Below is a small trained network, with its code and all its weights. Each question gives an input and a class and asks what happens when units are switched off, that is, made to give their printed mean instead of their output.

import numpy as np


def w(rows, s, z=0):
    codes = np.array(rows[::2]) - 128.0
    scale = np.full(codes.shape[1], s)
    scale[-1] = z or s
    return codes * scale


def norm(h):
    return h / np.sqrt((h * h).mean(-1, keepdims=True) + 1e-5)


def f(y):
    return np.maximum(y, 0)


def log_softmax(a):
    a = a - a.max(-1, keepdims=True)
    return a - np.log(np.exp(a).sum(-1, keepdims=True))


def net(x, mask):
    res = np.array(x, float).reshape(1, 3) / 4 @ E
    u = 0
    for l in range(2):
        y = f(norm(res) @ A[l][:, :-1].T + A[l][:, -1])
        res = res + np.where(mask[u : u + 3], y, B[l][:, -1]) @ B[l][:, :-1]
        u += 3
    return log_softmax(norm(res)[-1] @ U[:, :-1].T + U[:, -1])


A, B = {}, {}
E = w([
[254,224,157,192,134,122,195,141,135],'x0',
[155,152,187,175,168,79,167,157,119],'x1',
[97,135,151,104,137,11,104,22,177],'x2',
],0.0093)
A[0] = w([
[86,184,138,147,134,104,123,44,184,137],'L0N0',
[118,50,56,1,162,181,57,106,186,79],'L0N1',
[217,159,225,240,28,201,136,159,132,4],'L0N2',
],0.0063,0.003)
B[0] = w([
[136,163,197,160,149,195,45,105,76,213],'L0N0',
[228,55,115,93,26,254,119,197,227,255],'L0N1',
[213,208,74,149,70,86,234,124,26,247],'L0N2',
],0.0086,0.0057)
A[1] = w([
[110,147,151,193,146,118,82,31,168,97],'L1N0',
[98,193,117,174,103,121,201,158,48,2],'L1N1',
[58,80,128,84,1,159,155,138,195,139],'L1N2',
],0.0079,0.0032)
B[1] = w([
[109,202,160,153,199,255,24,154,182,181],'L1N0',
[178,100,10,127,183,34,236,183,219,217],'L1N1',
[24,26,17,36,33,126,147,24,90,254],'L1N2',
],0.0069,0.0076)
U = w([
[242,183,73,175,140,102,239,161,109,143],'0',
[66,45,135,129,196,74,175,173,111,4],'1',
[90,36,70,2,10,174,73,84,146,236],'2',
[138,176,232,145,204,143,23,71,172,147],'3',
],0.012,0.0033)

Each question gives the input, the list of numbers given to net, and the class t.
The units are the neurons (one row each of A and B). Each row of codes is followed by its name. A weight is (code - 128) times the scale printed after its matrix; where a second scale follows, it is the last column's (A, B and U).
mask holds one flag per neuron, layer by layer. A switched-off neuron (its flag False) gives its mean, the last column of its row in B, instead of its output. The means were averaged over made-up inputs and are rounded, as every weight is.
A unit's drop is (log p(t) with every unit on - log p(t) with that unit switched off) / (log p(t) with every unit on - log p(t) with every unit switched off).
The circuit of an input: a set's keep is (log p(t) with only the set's units on - log p(t) with every unit switched off) / (log p(t) with every unit on - log p(t) with every unit switched off). Starting from all 6 units, units are removed one at a time, each time the one whose removal leaves the highest keep (on an exact tie, the one counted first), for as long as the keep stays at least 0.8.
circuit, biggest first: the units of the circuit, biggest drop first
most important unit: the unit with the biggest drop
top k neurons: the k neurons with the biggest drops, biggest first
drop when u is switched off: that unit's drop, to one decimal
input [0,-4,8], class 3: most important unit => L0N0
input [-2,2,-3], class 1: circuit, biggest first => L0N1; L0N2; L1N2
input [-6,6,-8], class 1: top 2 neurons => L0N1; L1N2
input [2,-6,-7], class 0: circuit, biggest first => L0N2; L1N2
input [-2,2,-4], class 0: circuit, biggest first => L0N1; L1N2
input [-3,4,-2], class 1: circuit, biggest first => L0N1; L0N2; L1N2
input [1,7,3], class 3: drop when L0N2 is switched off => 0.3
input [8,-3,8], class 3: drop when L1N0 is switched off => 0.0
input [-4,6,8], class 3: drop when L1N2 is switched off => 0.0
input [6,5,7], class 3: drop when L1N0 is switched off => 0.1
